Below are the code and all the weights of a small trained network. Each question names an input and a class and asks about switching units off, where a switched-off unit gives its printed mean instead of its output.

import numpy as np


def w(rows, s, z=0):
    codes = np.array(rows[::2]) - 128.0
    scale = np.full(codes.shape[1], s)
    scale[-1] = z or s
    return codes * scale


def norm(h):
    return h / np.sqrt((h * h).mean(-1, keepdims=True) + 1e-5)


def f(y):
    return y / 2 * (1 + np.tanh(0.7978845608 * (y + 0.044715 * y**3)))


def log_softmax(a):
    a = a - a.max(-1, keepdims=True)
    return a - np.log(np.exp(a).sum(-1, keepdims=True))


def net(x, mask):
    res = np.array(x, float).reshape(1, 6) / 4 @ E
    u = 0
    for l in range(4):
        y = f(norm(res) @ A[l][:, :-1].T + A[l][:, -1])
        res = res + np.where(mask[u : u + 10], y, B[l][:, -1]) @ B[l][:, :-1]
        u += 10
    return log_softmax(norm(res)[-1] @ U[:, :-1].T + U[:, -1])


A, B = {}, {}
E = w([
[129,127,128],'x0',
[130,11,117],'x1',
[206,110,254],'x2',
[126,129,127],'x3',
[131,129,127],'x4',
[33,89,193],'x5',
],0.0075)
A[0] = w([
[179,34,83,62],'L0N0',
[251,121,179,4],'L0N1',
[141,112,163,95],'L0N2',
[174,4,79,45],'L0N3',
[178,220,112,127],'L0N4',
[251,66,60,162],'L0N5',
[161,132,6,72],'L0N6',
[145,106,166,93],'L0N7',
[113,118,143,87],'L0N8',
[96,118,82,53],'L0N9',
],0.013,0.0031)
B[0] = w([
[154,181,121,187],'L0N0',
[95,59,190,224],'L0N1',
[112,123,158,143],'L0N2',
[114,253,142,208],'L0N3',
[194,169,117,208],'L0N4',
[214,95,98,255],'L0N5',
[93,64,115,233],'L0N6',
[106,122,158,149],'L0N7',
[120,121,128,125],'L0N8',
[101,115,116,149],'L0N9',
],0.026,0.0056)
A[1] = w([
[5,97,172,68],'L1N0',
[151,216,107,154],'L1N1',
[165,33,102,70],'L1N2',
[129,117,129,120],'L1N3',
[133,143,119,82],'L1N4',
[60,127,151,1],'L1N5',
[188,162,207,82],'L1N6',
[101,102,132,112],'L1N7',
[40,110,209,23],'L1N8',
[74,106,139,109],'L1N9',
],0.013,0.0012)
B[1] = w([
[216,112,99,253],'L1N0',
[125,253,134,189],'L1N1',
[235,67,136,183],'L1N2',
[136,118,125,129],'L1N3',
[100,161,147,127],'L1N4',
[171,101,109,170],'L1N5',
[20,212,53,213],'L1N6',
[150,94,120,140],'L1N7',
[231,154,123,238],'L1N8',
[164,92,113,163],'L1N9',
],0.015,0.006)
A[2] = w([
[137,103,117,90],'L2N0',
[114,102,247,226],'L2N1',
[102,173,147,114],'L2N2',
[127,78,138,202],'L2N3',
[60,69,45,166],'L2N4',
[60,71,54,254],'L2N5',
[151,65,137,169],'L2N6',
[112,99,200,141],'L2N7',
[85,114,59,130],'L2N8',
[106,89,228,196],'L2N9',
],0.015,0.00087)
B[2] = w([
[129,112,150,156],'L2N0',
[2,90,148,214],'L2N1',
[121,180,130,163],'L2N2',
[155,79,140,172],'L2N3',
[45,33,111,170],'L2N4',
[58,39,116,164],'L2N5',
[168,94,176,254],'L2N6',
[86,94,114,156],'L2N7',
[59,95,96,152],'L2N8',
[53,72,126,188],'L2N9',
],0.023,0.004)
A[3] = w([
[88,66,102,63],'L3N0',
[88,172,101,95],'L3N1',
[51,164,83,7],'L3N2',
[116,124,84,94],'L3N3',
[76,110,250,65],'L3N4',
[100,138,3,72],'L3N5',
[231,100,136,44],'L3N6',
[49,248,58,143],'L3N7',
[136,131,132,131],'L3N8',
[98,248,207,112],'L3N9',
],0.013,0.0019)
B[3] = w([
[121,57,90,179],'L3N0',
[123,171,121,148],'L3N1',
[160,186,112,144],'L3N2',
[110,120,124,128],'L3N3',
[82,33,155,190],'L3N4',
[66,126,114,166],'L3N5',
[220,123,173,237],'L3N6',
[104,249,134,255],'L3N7',
[128,133,130,132],'L3N8',
[83,245,124,223],'L3N9',
],0.021,0.0058)
U = w([
[103,205,124,106],'0',
[60,40,141,118],'1',
[158,119,141,196],'2',
[157,120,146,182],'3',
[254,109,142,2],'4',
[148,124,141,142],'5',
],0.013,0.0069)

Each question gives the input, the list of numbers given to net, and the class t.
The units are the neurons (one row each of A and B). Each row of codes is followed by its name. A weight is (code - 128) times the scale printed after its matrix; where a second scale follows, it is the last column's (A, B and U).
mask holds one flag per neuron, layer by layer. A switched-off neuron (its flag False) gives its mean, the last column of its row in B, instead of its output. The means were averaged over made-up inputs and are rounded, as every weight is.
A unit's drop is (log p(t) with every unit on - log p(t) with that unit switched off) / (log p(t) with every unit on - log p(t) with every unit switched off).
The circuit of an input: a set's keep is (log p(t) with only the set's units on - log p(t) with every unit switched off) / (log p(t) with every unit on - log p(t) with every unit switched off). Starting from the 12 units with the biggest drops (on a tie, the unit counted first), units are removed one at a time, each time the one whose removal leaves the highest keep (on an exact tie, the one counted first), for as long as the keep stays at least 0.8.
units of the circuit, in order: the units of the circuit, biggest drop first
unit that matters most: the unit with the biggest drop
k most important neurons: the k neurons with the biggest drops, biggest first
top k neurons in layer l: the k neurons of layer l with the biggest drops, biggest first
drop when u is switched off: that unit's drop, to one decimal
input [5,8,1,2,2,-8], class 0: 2 most important neurons	L0N3, L0N0
input [-4,3,-6,2,2,4], class 1: unit that matters most	L0N1
input [-3,6,-8,4,3,-2], class 1: 2 most important neurons	L0N6, L0N4
input [-6,7,5,4,-4,8], class 4: units of the circuit, in order	L1N8, L1N0, L0N5
input [4,8,7,-4,-2,5], class 0: units of the circuit, in order	L0N3, L1N6
input [-7,-7,-8,-4,7,3], class 1: units of the circuit, in order	L0N3, L1N8, L2N5
input [7,-7,-8,4,-8,-5], class 1: top 2 neurons in layer 2	L2N4, L2N5
input [-4,-3,1,-3,5,7], class 4: 2 most important neurons	L0N4, L0N3
input [4,8,-8,-2,-5,-7], class 0: 2 most important neurons	L0N3, L0N1
input [-2,7,0,0,-7,8], class 4: 2 most important neurons	L0N5, L0N4
input [-2,-5,8,3,-6,-1], class 1: 2 most important neurons	L0N1, L0N3
input [5,0,-7,-7,-3,-6], class 1: top 2 neurons in layer 1	L1N8, L1N0
input [3,-3,5,2,1,0], class 1: drop when L0N1 is switched off	0.9
input [-7,7,4,6,-4,-2], class 0: drop when L0N3 is switched off	1.0
input [3,1,-8,5,-5,5], class 1: drop when L2N4 is switched off	0.1
input [-4,5,8,1,5,1], class 1: most important neuron	L0N1
input [0,6,2,3,-6,5], class 0: drop when L0N3 is switched off	0.2
